Below are the code and all the weights of a small trained network. Each question names an input and a class and asks about switching units off, where a switched-off unit gives its printed mean instead of its output.

import numpy as np


def w(rows, s, z=0):
    codes = np.array(rows[::2]) - 128.0
    scale = np.full(codes.shape[1], s)
    scale[-1] = z or s
    return codes * scale


def norm(h):
    return h / np.sqrt((h * h).mean(-1, keepdims=True) + 1e-5)


def f(y):
    return y / 2 * (1 + np.tanh(0.7978845608 * (y + 0.044715 * y**3)))


def log_softmax(a):
    a = a - a.max(-1, keepdims=True)
    return a - np.log(np.exp(a).sum(-1, keepdims=True))


def net(x, mask):
    res = np.array(x, float).reshape(1, 8) / 4 @ E
    u = 0
    for l in range(2):
        y = f(norm(res) @ A[l][:, :-1].T + A[l][:, -1])
        res = res + np.where(mask[u : u + 5], y, B[l][:, -1]) @ B[l][:, :-1]
        u += 5
    return log_softmax(norm(res)[-1] @ U[:, :-1].T + U[:, -1])


A, B = {}, {}
E = w([
[128,144,170,128,141,158,70,66,111,125,126],'x0',
[162,90,130,156,133,114,126,106,157,82,111],'x1',
[193,135,82,71,139,155,179,131,58,65,114],'x2',
[144,88,108,63,131,119,103,179,136,154,98],'x3',
[166,120,118,111,177,183,113,105,176,132,130],'x4',
[145,128,71,185,188,105,154,69,146,189,56],'x5',
[132,195,133,112,118,132,132,154,159,149,170],'x6',
[132,47,166,176,1,212,96,56,145,146,153],'x7',
],0.0088)
A[0] = w([
[222,132,116,67,197,181,96,136,32,133,153,92],'0.n1',
[164,154,182,157,89,84,165,157,90,59,89,251],'0.n2',
[117,118,185,164,244,72,110,150,145,193,202,134],'0.n3',
[98,160,120,157,167,161,154,191,114,168,177,176],'0.n4',
[216,3,214,79,27,217,192,147,17,85,217,62],'0.n5',
],0.0057,0.0021)
B[0] = w([
[113,122,105,91,148,247,172,210,77,142,116,177],'0.n1',
[130,122,167,171,66,185,138,218,151,92,139,182],'0.n2',
[128,209,175,224,101,71,138,153,225,178,80,173],'0.n3',
[210,68,117,131,140,159,148,151,82,95,96,164],'0.n4',
[78,183,126,75,3,254,190,104,185,117,54,253],'0.n5',
],0.0091,0.0059)
A[1] = w([
[98,134,143,171,223,18,171,94,167,234,55,63],'1.n1',
[141,46,208,186,69,202,19,58,214,251,142,244],'1.n2',
[102,111,86,135,198,13,156,72,155,201,163,8],'1.n3',
[99,44,136,222,18,138,160,172,145,248,195,151],'1.n4',
[218,153,68,127,114,163,135,143,84,45,3,251],'1.n5',
],0.0058,0.0028)
B[1] = w([
[154,128,96,220,67,171,95,70,123,189,64,181],'1.n1',
[125,50,101,159,211,55,168,135,130,129,200,254],'1.n2',
[173,190,135,110,74,213,158,155,210,176,63,139],'1.n3',
[147,120,123,48,208,153,83,153,99,112,149,202],'1.n4',
[90,41,162,224,87,172,121,184,113,135,246,216],'1.n5',
],0.011,0.0087)
U = w([
[119,69,161,176,238,56,140,170,112,182,158,239],'0',
[109,17,155,63,142,96,170,109,89,131,253,148],'1',
[108,123,134,130,46,160,192,33,206,193,56,3],'2',
],0.0072,0.0029)

Each question gives the input, the list of numbers given to net, and the class t.
The units are the neurons (one row each of A and B). Each row of codes is followed by its name. A weight is (code - 128) times the scale printed after its matrix; where a second scale follows, it is the last column's (A, B and U).
mask holds one flag per neuron, layer by layer. A switched-off neuron (its flag False) gives its mean, the last column of its row in B, instead of its output. The means were averaged over made-up inputs and are rounded, as every weight is.
A unit's drop is (log p(t) with every unit on - log p(t) with that unit switched off) / (log p(t) with every unit on - log p(t) with every unit switched off).
The circuit of an input: a set's keep is (log p(t) with only the set's units on - log p(t) with every unit switched off) / (log p(t) with every unit on - log p(t) with every unit switched off). Starting from all 10 units, units are removed one at a time, each time the one whose removal leaves the highest keep (on an exact tie, the one counted first), for as long as the keep stays at least 0.8.
units of the circuit, in order: the units of the circuit, biggest drop first
top k neurons: the k neurons with the biggest drops, biggest first
top k neurons in layer l: the k neurons of layer l with the biggest drops, biggest first
drop of u: that unit's drop, to one decimal
input [-6,1,3,-6,3,-8,6,8], class 2: units of the circuit, in order	[0.n5]
input [8,3,-6,3,-5,2,1,8], class 0: top 2 neurons	[1.n2 0.n5]
input [-1,-6,-7,-8,-8,5,2,-1], class 2: units of the circuit, in order	[1.n1 1.n5]
input [-3,-8,-4,-1,-6,6,4,0], class 2: units of the circuit, in order	[1.n2 1.n5]
input [-5,-2,-8,7,-4,5,-6,-7], class 2: units of the circuit, in order	[1.n1 1.n2]
input [3,8,8,3,7,7,7,8], class 1: units of the circuit, in order	[1.n5 1.n1]
input [2,-5,-3,0,6,3,-7,-1], class 2: top 2 neurons	[1.n1 0.n2]
input [-4,-7,0,-4,7,5,5,0], class 2: top 3 neurons	[0.n2 1.n2 1.n1]
input [-8,-3,8,-3,6,-4,2,1], class 2: top 2 neurons	[0.n5 1.n2]
input [6,-7,-3,-8,7,4,-3,8], class 0: top 2 neurons	[1.n2 0.n5]
input [-2,6,-4,5,7,7,-6,-5], class 2: top 2 neurons in layer 1	[1.n1 1.n3]
input [-2,-5,8,-6,-2,-5,-5,6], class 2: drop of 0.n5	1.0
input [8,-6,-8,-1,8,8,0,7], class 0: drop of 1.n2	0.6
input [0,-5,-2,-2,1,4,-3,-2], class 2: drop of 1.n5	0.0
input [1,-2,-6,1,7,8,8,8], class 0: drop of 0.n5	0.1
